Here is a tiny trained network, its code and every weight. The questions are about switching its units off for an input and a class, where a switched-off unit gives its printed mean instead of its output.

import numpy as np


def w(rows, s, z=0):
    codes = np.array(rows[::2]) - 128.0
    scale = np.full(codes.shape[1], s)
    scale[-1] = z or s
    return codes * scale


def f(y):
    return np.maximum(y, 0)


def log_softmax(a):
    a = a - a.max(-1, keepdims=True)
    return a - np.log(np.exp(a).sum(-1, keepdims=True))


def net(x, mask):
    res = np.array(x, float).reshape(1, 7) / 4 @ E
    y = f(res @ A[0][:, :-1].T + A[0][:, -1])
    res = res + np.where(mask, y, B[0][:, -1]) @ B[0][:, :-1]
    return log_softmax(res[-1] @ U[:, :-1].T + U[:, -1])


A, B = {}, {}
E = w([
[132,113,117,136,129],'x0',
[93,45,160,69,37],'x1',
[129,127,135,122,131],'x2',
[128,138,146,115,132],'x3',
[127,125,124,131,126],'x4',
[6,80,156,194,194],'x5',
[89,113,55,15,150],'x6',
],0.011)
A[0] = w([
[94,67,170,123,44,55],'n0',
[16,106,136,148,154,28],'n1',
[40,92,145,125,153,226],'n2',
[50,115,127,119,141,21],'n3',
[183,168,86,122,211,142],'n4',
[117,130,124,100,178,154],'n5',
[121,139,167,200,133,151],'n6',
[249,158,125,123,116,96],'n7',
[160,141,89,57,47,130],'n8',
[88,143,81,90,193,5],'n9',
[144,102,115,80,110,84],'n10',
[171,117,215,227,26,151],'n11',
[96,68,191,135,58,224],'n12',
[103,118,116,122,119,185],'n13',
[117,116,213,192,151,115],'n14',
[25,80,162,131,181,130],'n15',
[74,149,60,73,191,186],'n16',
[111,153,114,183,218,127],'n17',
[99,114,173,174,100,88],'n18',
],0.016,0.011)
B[0] = w([
[173,167,114,182,65,191],'n0',
[213,214,75,72,185,200],'n1',
[90,115,161,159,26,251],'n2',
[123,133,133,94,231,161],'n3',
[162,235,118,137,103,225],'n4',
[147,117,72,146,143,176],'n5',
[75,63,157,112,132,206],'n6',
[175,200,107,145,72,218],'n7',
[58,40,152,118,195,233],'n8',
[106,136,137,154,11,166],'n9',
[106,78,139,147,164,167],'n10',
[178,251,108,134,103,245],'n11',
[141,140,98,74,247,243],'n12',
[97,140,183,113,110,175],'n13',
[85,39,127,133,110,209],'n14',
[155,189,121,173,68,243],'n15',
[192,165,117,116,197,244],'n16',
[71,34,162,107,102,224],'n17',
[125,66,150,144,95,171],'n18',
],0.02,0.016)
U = w([
[157,145,146,170,29,178],'0',
[195,149,104,105,152,196],'1',
[71,9,187,131,102,4],'2',
],0.011,0.0026)

Each question gives the input, the list of numbers given to net, and the class t.
The units are the neurons (one row each of A and B). Each row of codes is followed by its name. A weight is (code - 128) times the scale printed after its matrix; where a second scale follows, it is the last column's (A, B and U).
mask holds one flag per neuron, in row order. A switched-off neuron (its flag False) gives its mean, the last column of its row in B, instead of its output. The means were averaged over made-up inputs and are rounded, as every weight is.
A unit's drop is (log p(t) with every unit on - log p(t) with that unit switched off) / (log p(t) with every unit on - log p(t) with every unit switched off).
The circuit of an input: a set's keep is (log p(t) with only the set's units on - log p(t) with every unit switched off) / (log p(t) with every unit on - log p(t) with every unit switched off). Starting from the 12 units with the biggest drops (on a tie, the unit counted first), units are removed one at a time, each time the one whose removal leaves the highest keep (on an exact tie, the one counted first), for as long as the keep stays at least 0.8.
circuit, biggest first: the units of the circuit, biggest drop first
most important unit: the unit with the biggest drop
top k neurons: the k neurons with the biggest drops, biggest first
drop of u: that unit's drop, to one decimal
input [0,7,3,-2,-5,-4,6], class 2: circuit, biggest first -> (n8)
input [-8,-1,1,-2,-5,8,-6], class 2: top 2 neurons -> (n14, n6)
input [2,5,7,6,-4,7,1], class 1: top 2 neurons -> (n12, n1)
input [-4,-6,1,-5,-2,4,4], class 0: top 2 neurons -> (n12, n9)
input [-2,6,-4,6,1,-1,0], class 1: top 3 neurons -> (n12, n17, n14)
input [0,3,-5,2,1,0,-3], class 1: top 2 neurons -> (n12, n15)
input [-7,-6,1,4,3,6,7], class 0: top 4 neurons -> (n9, n2, n12, n15)
input [5,-8,-7,1,-4,1,-2], class 2: top 2 neurons -> (n17, n11)
input [6,4,7,7,-2,5,5], class 1: top 2 neurons -> (n1, n12)
input [5,5,-2,-4,8,-6,1], class 2: top 3 neurons -> (n8, n1, n16)
input [-8,1,3,6,8,-4,-1], class 1: top 2 neurons -> (n2, n15)
input [7,1,4,-6,-1,-8,-2], class 1: top 2 neurons -> (n2, n8)
input [0,1,2,5,-4,-6,-4], class 1: top 2 neurons -> (n2, n15)
input [-3,7,5,-3,-4,-2,-7], class 1: circuit, biggest first -> (n12)
input [-6,0,2,4,2,8,-8], class 2: top 2 neurons -> (n14, n6)
input [4,-1,-3,5,-8,5,8], class 0: top 4 neurons -> (n2, n9, n12, n15)
input [-4,5,1,3,1,-6,4], class 2: drop of n3 -> 0.0
input [-6,-1,-5,3,-3,1,-7], class 2: drop of n0 -> 0.1
input [8,-8,3,-7,8,4,1], class 0: drop of n4 -> 7.1
input [-4,-8,3,-8,-8,4,7], class 0: most important unit -> n9
input [-1,8,-8,0,-5,-8,6], class 2: drop of n8 -> 0.8
